Small tables with named rows and columns. After each table, cells are looked up by row and column.

Zesuz:
,Rodulik,Zaluzo,Zuvefa,Lizagu,Mosam
Kulan,-10.05,70.48,83.86,-26.95,5.26
Dob,-14.32,91.05,39.59,-51.65,12.18
Sedali,5.03,30.44,97.21,-25.42,16.20
Lonasi,53.79,57.19,66.20,-26.19,7.72
Rok,31.85,34.34,38.87,-37.93,3.88
Gan,29.58,2.29,7.90,-15.72,35.11
Muvo,-14.79,66.77,69.12,19.36,49.19
Lon,-10.03,69.51,21.90,-25.83,12.27
Gomaz,5.21,80.48,97.22,-51.85,9.52
Vaf,67.80,9.73,42.14,-31.40,3.19
Dunibu,5.92,29.30,1.74,49.82,31.42

What is the Rodulik of Vaf in Zesuz?
67.80
What is the Lizagu of Vaf in Zesuz?
-31.40
What is the Rodulik of Sedali in Zesuz?
5.03
What is the Zaluzo of Kulan in Zesuz?
70.48
What is the Lizagu of Lon in Zesuz?
-25.83
What is the Zuvefa of Vaf in Zesuz?
42.14
What is the Lizagu of Lonasi in Zesuz?
-26.19
What is the Zaluzo of Gomaz in Zesuz?
80.48
What is the Zuvefa of Muvo in Zesuz?
69.12
What is the Zaluzo of Lonasi in Zesuz?
57.19
What is the Lizagu of Dunibu in Zesuz?
49.82
What is the Zuvefa of Kulan in Zesuz?
83.86
What is the Mosam of Gan in Zesuz?
35.11
What is the Zaluzo of Rok in Zesuz?
34.34
What is the Rodulik of Lonasi in Zesuz?
53.79

Fid
         Ren  Kegeb  Vigu  Kekelur  Bis  Tunifu  Zoze  Ruz
Zelu     171    233   130      221  127     244   121  253
Ger      198    226   136       53  112     116   157  142
Febiz    216    162   212      112  160     102   146  166
Dev      186    182   138      172  145      85    93  144
Pamovit  138    172   147      180   87     155   144  111
Tisuge   164    132   178      118   67     111   142  169

Kekelur of Tisuge is 118
Bis of Zelu is 127
Kekelur of Pamovit is 180
Kegeb of Pamovit is 172
Vigu of Zelu is 130
Kegeb of Febiz is 162
Kegeb of Dev is 182

Gili =
         Nopirof  Bur  Gekelus  Gota  Boko  Lomo
Letomir      121  103      135    46   126   123
Sagupib      101   91      104   210    92    90
Rekona       145  112      154    42    97   153
Miruk        131  107      143    40   118   136
Furug        113  112      109   127   117   118
Pesa         134  102      152    18   115   136
Zafizol      149  109      156    71    78   153
Dules        149  108      156    74    77   152
Kiboguf      131  104      146    30   118   134
Soroze       116   96      118   197    79   108

What is the Nopirof of Soroze in Gili?
116
What is the Lomo of Kiboguf in Gili?
134
What is the Nopirof of Sagupib in Gili?
101
What is the Boko of Zafizol in Gili?
78
What is the Bur of Rekona in Gili?
112
What is the Gekelus of Kiboguf in Gili?
146
What is the Bur of Pesa in Gili?
102
What is the Gekelus of Letomir in Gili?
135
What is the Bur of Kiboguf in Gili?
104
What is the Bur of Miruk in Gili?
107
What is the Gekelus of Pesa in Gili?
152
Row with the largest Gota: Sagupib

Razev:
,Dur,Pas,Rifog,Divafem,Zovibet
Vol,-0.2,-0.2,-0.2,-0.3,-0.3
Tatizi,-0.2,-0.2,-0.2,-0.3,-0.3
Boledu,-0.1,0.0,-0.6,1.0,0.0
Visobik,0.2,-0.2,-0.4,-0.7,0.0

Vol, Zovibet => -0.3
Visobik, Divafem => -0.7
Tatizi, Zovibet => -0.3
Boledu, Pas => 0.0
Boledu, Rifog => -0.6
Vol, Rifog => -0.2
Tatizi, Dur => -0.2
Tatizi, Divafem => -0.3
Tatizi, Pas => -0.2
Vol, Pas => -0.2
Vol, Divafem => -0.3
Visobik, Dur => 0.2
Tatizi, Rifog => -0.2
Visobik, Zovibet => 0.0
Visobik, Rifog => -0.4
Boledu, Dur => -0.1
Boledu, Zovibet => 0.0
Boledu, Divafem => 1.0
Visobik, Pas => -0.2

Vegag =
fields: Zupibo, Fano, Barivu, Pased, Zupa, Puloma, Gatep
Gotak: [98, 76, 151, 129, 41, 64, 210]
Pogut: [107, 55, 151, 104, 35, 19, 64]
Domo: [98, 57, 112, 129, 41, 78, 198]
Nek: [98, 63, 151, 129, 41, 32, 99]
Nevudo: [98, 66, 151, 143, 41, 36, 59]
Lal: [98, 84, 151, 129, 41, 36, 64]
Dut: [98, 70, 151, 144, 41, 36, 61]
Tozuza: [98, 56, 151, 129, 38, 36, 45]
Budi: [111, 80, 151, 129, 41, 71, 145]
Lovu: [98, 44, 151, 129, 41, 36, 52]
Bonad: [128, 70, 138, 129, 41, 36, 64]

What is the Barivu of Dut in Vegag?
151
What is the Puloma of Dut in Vegag?
36
What is the Barivu of Nek in Vegag?
151
What is the Zupa of Lovu in Vegag?
41
What is the Puloma of Lal in Vegag?
36
What is the Zupibo of Pogut in Vegag?
107
What is the Barivu of Gotak in Vegag?
151
What is the Puloma of Tozuza in Vegag?
36
What is the Barivu of Budi in Vegag?
151

San
         Nefu  Vil  Tutarup  Vaso  Zovomi  Mosozu
Vadu      194  200      191   189     192     207
Nulobag   191  225      190   190     191     195
Nukil     195  198      190   184     193     216
Barino    187  245      189   191     191     183
Pumi      186  211      188   188     199     186
Bebo      194  206      191   188     188     207
Gabavo    191   19      191   186     183     189
Mevebu    193   43      192   190     170     186

Pumi, Vaso => 188
Barino, Vil => 245
Gabavo, Tutarup => 191
Bebo, Nefu => 194
Nukil, Mosozu => 216
Pumi, Mosozu => 186
Nukil, Zovomi => 193
Bebo, Vaso => 188
Vadu, Vil => 200
Mevebu, Vil => 43
Nulobag, Mosozu => 195
Nukil, Tutarup => 190
Barino, Tutarup => 189
Gabavo, Vil => 19
Gabavo, Zovomi => 183
Mevebu, Mosozu => 186
Pumi, Nefu => 186
Nulobag, Vil => 225
Gabavo, Vaso => 186
Barino, Nefu => 187
Which row has the largest Mosozu? Nukil

Table Bizire
         Nupa  Nini  Fegap   Ved
Gokivu   5715  4064   4757  5319
Liruvif  2806  2474   5151  7505
Nuku     9240  8481   7929  4204
Deti     3518  2209   1552  2928
Vuga     5278  4452   6132  5393
Gaz      3775  5181   2813  3282
Zofulog  5833  4459   4457  5344
Raf      6089  6829   5109  7179
Nopivit  2656  6318    961  6733
Ziv      5544  8006   2927  4346
Gifovo   5528  5641   6219  5939
Guda     5294  4183   5184  5303
Sufigi   5506  6651   5211  8918

Ved of Sufigi is 8918
Nupa of Sufigi is 5506
Fegap of Zofulog is 4457
Nini of Raf is 6829
Fegap of Nopivit is 961
Ved of Nopivit is 6733
Nini of Nuku is 8481
Nini of Ziv is 8006
Ved of Guda is 5303
Nupa of Vuga is 5278
Nupa of Nopivit is 2656
Ved of Deti is 2928
Nini of Deti is 2209
Nini of Vuga is 4452
Fegap of Ziv is 2927
Nini of Gokivu is 4064
Ved of Raf is 7179
Fegap of Sufigi is 5211
Nini of Gifovo is 5641
Nini of Guda is 4183

Zugip
|  | Dafibu | Nobe | Lif | Teb | Babobiv | Pemumiz | Toba | Kera | Nog |
|---|---|---|---|---|---|---|---|---|---|
| Kadudo | 0.09 | 0.12 | 0.07 | -0.07 | 0.04 | -0.11 | -0.03 | 0.02 | 0.03 |
| Sebapo | -0.10 | 0.01 | 0.04 | 0.15 | 0.14 | 0.22 | 0.08 | 0.00 | 0.08 |
| Detadar | -0.67 | 0.32 | -0.07 | -0.58 | 0.43 | -0.28 | -0.57 | -0.68 | -0.02 |
| Raz | 0.13 | 0.01 | 0.07 | 0.17 | 0.02 | 0.16 | 0.16 | 0.16 | 0.08 |
| Vot | -0.08 | 0.10 | 0.04 | -0.04 | 0.13 | 0.01 | -0.05 | -0.07 | 0.05 |
| Ked | -0.35 | 0.14 | -0.01 | -0.15 | 0.26 | 0.02 | -0.20 | -0.29 | 0.04 |
| Tomi | -0.20 | 0.22 | 0.03 | -0.30 | 0.19 | -0.24 | -0.28 | -0.27 | 0.00 |
| Pasegav | 0.07 | 0.01 | 0.07 | 0.18 | 0.05 | 0.17 | 0.14 | 0.11 | 0.08 |
| Tunada | 0.47 | -0.20 | 0.14 | 0.67 | -0.15 | 0.52 | 0.59 | 0.59 | 0.15 |

Kadudo, Babobiv -> 0.04
Tomi, Pemumiz -> -0.24
Vot, Nog -> 0.05
Detadar, Pemumiz -> -0.28
Tomi, Nog -> 0.00
Ked, Nog -> 0.04
Kadudo, Toba -> -0.03
Ked, Teb -> -0.15

